Below are the code and all the weights of a small trained network. Each question names an input and a target symbol and asks about switching units off, where a switched-off unit gives its printed mean instead of its output.

import numpy as np


def w(rows, s, z=0):
    codes = np.array(rows[::2]) - 128.0
    scale = np.full(codes.shape[1], s)
    scale[-1] = z or s
    return codes * scale


def f(y):
    return np.maximum(y, 0)


def softmax(a):
    e = np.exp(a - a.max(-1, keepdims=True))
    return e / e.sum(-1, keepdims=True)


def log_softmax(a):
    a = a - a.max(-1, keepdims=True)
    return a - np.log(np.exp(a).sum(-1, keepdims=True))


def net(x, mask):
    ids = ['ΔΛΣαβγηθμξτφω'.index(c) for c in x.split()]
    T = len(ids)
    res = E[ids] + P[:T]
    u = 0
    for l in range(2):
        q, k, v = (res @ M[l].T for M in (Q, K, V))
        z = softmax(np.where(np.tri(T) > 0, q @ k.T / 2**0.5, -1e9)) @ v
        res = res + np.where(mask[u], z, O[l][:, -1]) @ O[l][:, :-1]
        u += 1
        y = f(res @ A[l][:, :-1].T + A[l][:, -1])
        res = res + np.where(mask[u : u + 12], y, B[l][:, -1]) @ B[l][:, :-1]
        u += 12
    return log_softmax(res[-1] @ U[:, :-1].T + U[:, -1])


Q, K, V, O, A, B = {}, {}, {}, {}, {}, {}
E = w([
[138,72,115,131,108,114,67],'Δ',
[89,151,144,70,147,63,84],'Λ',
[103,94,173,147,122,79,178],'Σ',
[117,138,193,148,118,54,53],'α',
[118,181,106,117,132,78,189],'β',
[183,120,154,113,161,83,203],'γ',
[120,126,98,99,153,169,178],'η',
[59,141,67,60,129,162,83],'θ',
[199,181,96,95,118,106,179],'μ',
[168,163,156,158,120,116,55],'ξ',
[172,163,148,210,136,177,87],'τ',
[150,100,114,187,29,79,153],'φ',
[70,136,126,191,163,113,253],'ω',
],0.024)
P = w([
[194,154,84,158,114,166,161],'0',
[106,106,170,62,149,120,82],'1',
[153,153,159,244,153,142,143],'2',
[119,100,165,76,132,123,103],'3',
[151,162,136,241,151,152,142],'4',
[128,90,160,94,124,114,119],'5',
[140,168,140,245,145,152,143],'6',
[125,86,156,98,111,121,125],'7',
[146,171,144,242,148,149,143],'8',
[123,79,155,109,96,118,131],'9',
[144,168,135,237,150,151,141],'10',
[128,69,146,114,95,120,134],'11',
[141,175,132,232,148,160,142],'12',
[137,75,144,116,95,123,140],'13',
],0.011)
Q[0] = w([
[157,130,43,227,150,125,129],'L0H0',
[53,161,190,161,105,2,191],'L0H0',
],0.0043)
K[0] = w([
[102,192,74,253,140,127,165],'L0H0',
[59,81,122,82,97,187,171],'L0H0',
],0.0056)
V[0] = w([
[251,253,133,115,44,91,86],'L0H0',
[16,125,119,220,162,144,154],'L0H0',
],0.0042)
O[0] = w([
[24,162,254,191,6,119,114,255],'L0H0',
[43,112,18,203,82,76,133,237],'L0H0',
],0.0083,0.0008)
A[0] = w([
[180,254,121,113,140,137,90,159],'L0N0',
[109,127,149,49,150,171,146,4],'L0N1',
[110,174,103,106,224,140,206,136],'L0N2',
[135,232,87,224,156,164,129,62],'L0N3',
[163,149,118,162,113,174,233,165],'L0N4',
[191,116,124,119,159,173,49,72],'L0N5',
[127,102,83,94,181,78,111,57],'L0N6',
[105,68,170,141,167,62,112,151],'L0N7',
[176,121,148,51,121,103,92,21],'L0N8',
[173,116,123,150,122,98,88,189],'L0N9',
[53,114,109,127,113,147,130,230],'L0N10',
[49,55,148,73,200,120,178,152],'L0N11',
],0.011,0.0036)
B[0] = w([
[41,111,185,195,136,118,179,206],'L0N0',
[148,176,226,71,141,161,160,152],'L0N1',
[91,149,118,87,93,193,141,233],'L0N2',
[234,84,102,164,134,114,143,237],'L0N3',
[55,92,191,133,187,105,21,254],'L0N4',
[135,154,182,160,125,201,126,167],'L0N5',
[125,147,171,162,38,127,109,157],'L0N6',
[107,179,53,138,182,153,159,218],'L0N7',
[84,22,133,78,192,34,12,167],'L0N8',
[100,127,139,102,94,192,208,210],'L0N9',
[177,118,154,254,201,120,144,204],'L0N10',
[218,137,74,114,94,206,118,208],'L0N11',
],0.0078)
Q[1] = w([
[149,62,140,138,254,206,173],'L1H0',
[56,69,97,208,184,144,218],'L1H0',
],0.0054)
K[1] = w([
[107,180,63,140,159,162,165],'L1H0',
[153,3,80,182,57,91,251],'L1H0',
],0.0051)
V[1] = w([
[114,3,95,128,12,99,146],'L1H0',
[174,138,188,164,123,193,140],'L1H0',
],0.0052)
O[1] = w([
[185,132,176,113,74,42,29,103],'L1H0',
[217,195,155,102,254,100,157,253],'L1H0',
],0.0091,0.0043)
A[1] = w([
[121,186,137,185,154,204,157,142],'L1N0',
[106,127,108,97,120,193,161,191],'L1N1',
[59,115,152,137,158,103,63,77],'L1N2',
[49,160,81,124,165,121,86,62],'L1N3',
[209,124,123,180,112,156,112,4],'L1N4',
[102,246,131,147,69,123,156,32],'L1N5',
[82,107,159,41,110,113,146,24],'L1N6',
[168,161,196,166,125,151,34,145],'L1N7',
[191,189,143,163,158,81,167,130],'L1N8',
[202,133,178,83,98,176,131,177],'L1N9',
[150,182,128,129,81,59,177,194],'L1N10',
[199,148,95,114,177,144,193,152],'L1N11',
],0.011,0.0045)
B[1] = w([
[146,147,127,54,16,146,155,253],'L1N0',
[100,225,132,152,165,94,72,168],'L1N1',
[139,130,125,184,78,87,181,162],'L1N2',
[224,186,189,124,150,138,74,148],'L1N3',
[125,130,99,88,191,44,129,171],'L1N4',
[124,44,24,107,168,71,130,146],'L1N5',
[162,63,115,80,118,96,91,141],'L1N6',
[80,101,144,123,175,194,113,206],'L1N7',
[156,69,132,100,69,174,58,206],'L1N8',
[132,148,71,177,254,74,232,164],'L1N9',
[85,74,89,164,133,221,174,159],'L1N10',
[118,147,118,130,130,67,80,204],'L1N11',
],0.0096,0.014)
U = w([
[117,114,172,42,121,86,185,180],'Δ',
[254,142,42,152,102,98,109,150],'Λ',
[121,200,176,194,130,60,79,123],'Σ',
[167,116,137,13,120,131,27,31],'α',
[233,114,134,54,125,206,198,82],'β',
[172,180,125,158,142,116,220,122],'γ',
[179,105,107,111,214,110,169,3],'η',
[113,178,205,132,77,183,159,164],'θ',
[135,210,114,129,55,145,68,175],'μ',
[9,101,46,18,126,126,120,99],'ξ',
[154,137,92,193,93,122,241,190],'τ',
[67,171,120,73,166,176,72,126],'φ',
[48,118,114,146,195,156,8,172],'ω',
],0.0075,0.0044)

Each question gives the input, a string of symbols that net reads in full, and the target symbol t.
The units are the heads (2 rows each of Q, K, V and O) and the neurons (one row each of A and B). Each row of codes is followed by its name. A weight is (code - 128) times the scale printed after its matrix; where a second scale follows, it is the last column's (O, A, B and U).
mask holds one flag per unit, layer by layer, with each layer's heads first. A switched-off unit (its flag False) gives its mean, the last column of its rows in O or B, instead of its output. The means were averaged over made-up inputs and are rounded, as every weight is.
A unit's drop is (log p(t) with every unit on - log p(t) with that unit switched off) / (log p(t) with every unit on - log p(t) with every unit switched off).
The circuit of an input: a set's keep is (log p(t) with only the set's units on - log p(t) with every unit switched off) / (log p(t) with every unit on - log p(t) with every unit switched off). Starting from the 12 units with the biggest drops (on a tie, the unit counted first), units are removed one at a time, each time the one whose removal leaves the highest keep (on an exact tie, the one counted first), for as long as the keep stays at least 0.8.
units of the circuit, in order: the units of the circuit, biggest drop first
unit that matters most: the unit with the biggest drop
top k neurons: the k neurons with the biggest drops, biggest first
top k neurons in layer l: the k neurons of layer l with the biggest drops, biggest first
input Δ τ Δ γ, target η: top 2 neurons => (L1N9 L1N0)
input α β Σ μ μ θ η, target θ: top 4 neurons in layer 0 => (L0N4 L0N2 L0N7 L0N11)
input Δ θ μ γ θ α γ φ Σ, target ω: units of the circuit, in order => (L1H0 L0N4 L1N7)
input Δ η Δ θ φ α β, target ω: units of the circuit, in order => (L1H0 L0N9 L0N4 L1N7)
input β Δ φ Δ θ η β Δ γ γ ξ, target β: top 3 neurons in layer 1 => (L1N0 L1N8 L1N7)
input θ φ β θ Δ β α μ β Λ τ, target α: units of the circuit, in order => (L1N8 L1N0 L1N7 L1N4)
input β Λ Δ β Λ γ, target η: units of the circuit, in order => (L1N0)
input θ Δ ξ Δ τ μ β, target α: top 2 neurons => (L0N3 L1N8)
input θ γ Λ θ η, target μ: top 3 neurons in layer 0 => (L0N2 L0N4 L0N8)
input Δ θ μ φ, target τ: units of the circuit, in order => (L1N10 L0N4 L0N8)
input η θ α, target μ: units of the circuit, in order => (L0N7 L1N0 L0N4 L1N8)
input Σ β α θ φ Δ μ, target ω: units of the circuit, in order => (L0N4 L1N7)
input τ Λ θ γ Δ τ Δ Λ Σ μ Σ Δ θ β, target ξ: units of the circuit, in order => (L0N3 L1N5)
input β μ Λ Δ Δ θ, target φ: top 3 neurons => (L0N3 L1N1 L0N1)
input μ Λ β α, target Σ: unit that matters most => L0N8
input ξ α Λ β γ θ β θ ξ μ μ μ η, target θ: units of the circuit, in order => (L0H0 L1N0)
input θ μ η β μ μ Δ, target θ: top 2 neurons => (L0N3 L0N11)
input Δ ω τ η μ, target α: top 2 neurons in layer 0 => (L0N3 L0N4)
input Δ Σ μ Σ ξ Σ α ω θ φ φ φ ξ, target ω: top 2 neurons => (L1N7 L0N0)
input β β θ Δ θ μ γ Δ ξ, target β: unit that matters most => L1N0
input β Δ θ θ Σ Λ Σ α Σ η α μ α τ, target β: top 2 neurons => (L1N0 L0N3)
input β Σ η θ ξ τ, target β: units of the circuit, in order => (L1N0 L0N3 L1H0)
input φ φ τ, target ω: top 2 neurons in layer 1 => (L1N7 L1N8)
input Λ Δ Δ θ, target φ: top 3 neurons in layer 0 => (L0N1 L0N3 L0N11)
